Here is a tiny trained network, its code and every weight. The questions are about switching its units off for an input and a target symbol, where a switched-off unit gives its printed mean instead of its output.

import numpy as np


def w(rows, s, z=0):
    codes = np.array(rows[::2]) - 128.0
    scale = np.full(codes.shape[1], s)
    scale[-1] = z or s
    return codes * scale


def f(y):
    return y / 2 * (1 + np.tanh(0.7978845608 * (y + 0.044715 * y**3)))


def softmax(a):
    e = np.exp(a - a.max(-1, keepdims=True))
    return e / e.sum(-1, keepdims=True)


def log_softmax(a):
    a = a - a.max(-1, keepdims=True)
    return a - np.log(np.exp(a).sum(-1, keepdims=True))


def net(x, mask):
    ids = ['Λαβζηθμξπστ'.index(c) for c in x.split()]
    T = len(ids)
    res = E[ids] + P[:T]
    u = 0
    for l in range(2):
        q, k, v = (res @ M[l].T for M in (Q, K, V))
        z = softmax(np.where(np.tri(T) > 0, q @ k.T / 2**0.5, -1e9)) @ v
        res = res + np.where(mask[u], z, O[l][:, -1]) @ O[l][:, :-1]
        u += 1
        y = f(res @ A[l][:, :-1].T + A[l][:, -1])
        res = res + np.where(mask[u : u + 12], y, B[l][:, -1]) @ B[l][:, :-1]
        u += 12
    return log_softmax(res[-1] @ U[:, :-1].T + U[:, -1])


Q, K, V, O, A, B = {}, {}, {}, {}, {}, {}
E = w([
[135,110,165,200,133,43],'Λ',
[70,61,196,139,54,248],'α',
[96,21,67,132,73,215],'β',
[239,99,145,41,25,52],'ζ',
[194,104,110,200,159,155],'η',
[152,197,230,164,145,64],'θ',
[218,156,157,143,201,95],'μ',
[164,209,159,175,189,134],'ξ',
[167,67,123,214,134,81],'π',
[57,136,164,210,145,218],'σ',
[39,169,47,123,35,64],'τ',
],0.016)
P = w([
[120,70,113,186,227,24],'0',
[81,59,147,124,253,71],'1',
[92,84,157,134,220,92],'2',
[97,105,162,145,199,113],'3',
[104,115,163,163,179,119],'4',
[105,126,165,175,156,133],'5',
[109,132,163,185,143,137],'6',
[112,144,159,194,133,147],'7',
[114,147,156,196,117,150],'8',
[112,160,153,208,117,156],'9',
[114,163,154,212,108,161],'10',
[106,166,154,221,98,156],'11',
[106,162,156,229,89,159],'12',
[116,161,170,233,80,159],'13',
],0.006)
Q[0] = w([
[255,191,70,114,82,43],'L0H1',
[91,175,118,229,126,129],'L0H1',
],0.0065)
K[0] = w([
[149,127,100,86,136,2],'L0H1',
[79,163,72,60,15,165],'L0H1',
],0.0079)
V[0] = w([
[172,114,202,254,194,194],'L0H1',
[240,84,143,84,126,78],'L0H1',
],0.0074)
O[0] = w([
[120,136,58,120,239,103,184],'L0H1',
[234,206,103,255,59,115,2],'L0H1',
],0.009,0.0029)
A[0] = w([
[167,152,93,85,223,86,113],'L0N1',
[158,205,149,122,2,170,141],'L0N2',
[143,89,120,23,196,67,110],'L0N3',
[168,205,195,146,168,198,190],'L0N4',
[40,153,82,175,115,111,247],'L0N5',
[137,56,17,94,100,219,202],'L0N6',
[173,115,69,61,146,93,74],'L0N7',
[111,237,216,169,134,25,202],'L0N8',
[241,45,175,112,75,153,254],'L0N9',
[104,50,136,215,177,162,174],'L0N10',
[201,124,95,164,95,78,146],'L0N11',
[224,218,31,146,149,43,46],'L0N12',
],0.0085,0.0044)
B[0] = w([
[187,148,179,33,118,115,173],'L0N1',
[92,88,143,75,157,156,159],'L0N2',
[170,129,143,212,42,119,153],'L0N3',
[169,149,74,70,147,115,147],'L0N4',
[99,74,97,72,189,80,206],'L0N5',
[166,20,120,172,172,140,156],'L0N6',
[122,188,118,190,122,206,126],'L0N7',
[141,102,107,136,77,43,220],'L0N8',
[165,117,254,183,170,151,186],'L0N9',
[128,157,201,91,226,149,246],'L0N10',
[77,152,100,162,228,145,181],'L0N11',
[205,118,180,127,92,214,191],'L0N12',
],0.0084,0.011)
Q[1] = w([
[124,72,194,28,195,88],'L1H1',
[159,125,37,147,254,22],'L1H1',
],0.0081)
K[1] = w([
[70,118,92,123,147,195],'L1H1',
[40,105,9,30,80,117],'L1H1',
],0.013)
V[1] = w([
[92,254,200,93,175,93],'L1H1',
[173,174,58,190,93,36],'L1H1',
],0.0071)
O[1] = w([
[66,254,190,141,154,137,129],'L1H1',
[102,52,239,148,83,172,6],'L1H1',
],0.0099,0.016)
A[1] = w([
[134,172,83,109,135,165,234],'L1N1',
[139,90,120,80,149,235,96],'L1N2',
[55,76,142,139,122,114,81],'L1N3',
[171,128,157,186,89,144,142],'L1N4',
[73,134,123,111,3,94,168],'L1N5',
[85,86,88,154,160,99,154],'L1N6',
[108,146,158,103,166,195,122],'L1N7',
[163,158,96,141,71,103,1],'L1N8',
[62,115,96,199,128,201,88],'L1N9',
[121,127,106,147,113,46,82],'L1N10',
[83,193,167,112,137,91,58],'L1N11',
[96,141,63,138,105,93,53],'L1N12',
],0.013,0.0048)
B[1] = w([
[64,117,187,122,66,111,221],'L1N1',
[136,234,119,129,151,136,169],'L1N2',
[88,113,150,44,75,188,166],'L1N3',
[73,165,59,137,100,102,166],'L1N4',
[106,89,43,233,144,169,173],'L1N5',
[127,136,211,136,37,98,254],'L1N6',
[186,162,72,152,76,170,192],'L1N7',
[86,99,137,185,180,129,147],'L1N8',
[254,97,161,117,115,59,130],'L1N9',
[115,184,142,127,87,190,222],'L1N10',
[155,108,200,191,117,171,231],'L1N11',
[168,79,108,91,198,161,206],'L1N12',
],0.0087,0.014)
U = w([
[116,156,57,243,90,89,168],'Λ',
[161,74,107,153,255,218,86],'α',
[167,178,103,122,70,135,57],'β',
[154,161,120,40,154,210,55],'ζ',
[209,88,98,85,118,88,195],'η',
[193,116,189,68,92,179,1],'θ',
[83,167,81,57,159,8,218],'μ',
[122,153,188,96,19,56,55],'ξ',
[94,115,108,108,120,165,172],'π',
[74,26,198,141,242,60,158],'σ',
[40,215,135,97,157,104,176],'τ',
],0.006,0.0048)

Each question gives the input, a string of symbols that net reads in full, and the target symbol t.
The units are the heads (2 rows each of Q, K, V and O) and the neurons (one row each of A and B). Each row of codes is followed by its name. A weight is (code - 128) times the scale printed after its matrix; where a second scale follows, it is the last column's (O, A, B and U).
mask holds one flag per unit, layer by layer, with each layer's heads first. A switched-off unit (its flag False) gives its mean, the last column of its rows in O or B, instead of its output. The means were averaged over made-up inputs and are rounded, as every weight is.
A unit's drop is (log p(t) with every unit on - log p(t) with that unit switched off) / (log p(t) with every unit on - log p(t) with every unit switched off).
The circuit of an input: a set's keep is (log p(t) with only the set's units on - log p(t) with every unit switched off) / (log p(t) with every unit on - log p(t) with every unit switched off). Starting from the 12 units with the biggest drops (on a tie, the unit counted first), units are removed one at a time, each time the one whose removal leaves the highest keep (on an exact tie, the one counted first), for as long as the keep stays at least 0.8.
circuit, biggest first: the units of the circuit, biggest drop first
unit that matters most: the unit with the biggest drop
k most important neurons: the k neurons with the biggest drops, biggest first
k most important neurons of layer l: the k neurons of layer l with the biggest drops, biggest first
input α π τ π η π β, target θ: 2 most important neurons	[L1N6 L0N6]
input π π π θ σ Λ, target τ: 2 most important neurons of layer 0	[L0N10 L0N1]
input θ μ θ Λ Λ π π π, target α: circuit, biggest first	[L1H1 L0H1 L1N6 L0N12]
input π β Λ, target η: circuit, biggest first	[L1H1 L0N6]
input π ξ θ, target ξ: circuit, biggest first	[L1H1 L0N8 L1N12]
input α π π π π, target μ: unit that matters most	L1H1
input σ β σ π ξ π α π, target μ: circuit, biggest first	[L0H1 L1H1 L1N11]
input Λ η μ π π η π π θ π Λ, target σ: circuit, biggest first	[L1H1 L0H1 L1N7]
input π Λ π π ξ, target θ: 2 most important neurons	[L0N1 L0N4]
input π α π Λ, target μ: 2 most important neurons	[L0N6 L1N11]
input π π Λ π Λ β π Λ μ η μ ξ, target η: 2 most important neurons	[L0N6 L0N12]
input Λ τ π π π μ σ, target ζ: 3 most important neurons of layer 0	[L0N10 L0N8 L0N1]
input π π ζ β α π π θ, target μ: circuit, biggest first	[L0H1 L1N11 L1H1 L0N6]
input η ζ β π π θ τ π π Λ π, target σ: 4 most important neurons of layer 0	[L0N12 L0N10 L0N9 L0N2]
input τ θ Λ τ σ β Λ, target η: 4 most important neurons	[L0N6 L0N1 L0N3 L0N7]
input π η π β, target η: circuit, biggest first	[L0N6 L1N6 L1H1]
input Λ η ξ, target θ: 2 most important neurons	[L0N1 L0N10]
input θ θ Λ π τ π τ, target π: 3 most important neurons	[L1N5 L0N10 L1N3]
input ζ π ξ ζ π π τ τ ξ μ, target Λ: 4 most important neurons	[L1N4 L0N5 L0N10 L1N12]
input π Λ π σ π η τ β Λ π π μ, target η: circuit, biggest first	[L1H1 L0N1 L0H1]
input τ π μ π τ η θ π τ π η α ξ θ, target Λ: circuit, biggest first	[L0N10 L0N8 L1N8]
input π α π π π η σ θ τ Λ Λ π, target σ: 3 most important neurons of layer 0	[L0N12 L0N1 L0N10]
input ξ θ α μ η θ π π Λ Λ σ π μ, target τ: circuit, biggest first	[L1H1 L1N1 L0H1 L0N5]
input Λ π Λ θ π μ ζ τ τ Λ β π, target η: circuit, biggest first	[L0H1 L1H1 L0N6]
input π σ η θ σ π μ π τ θ τ β Λ ξ, target μ: 2 most important neurons of layer 0	[L0N4 L0N10]
input π Λ μ η π π π π π τ ξ, target μ: 3 most important neurons of layer 0	[L0N12 L0N4 L0N10]
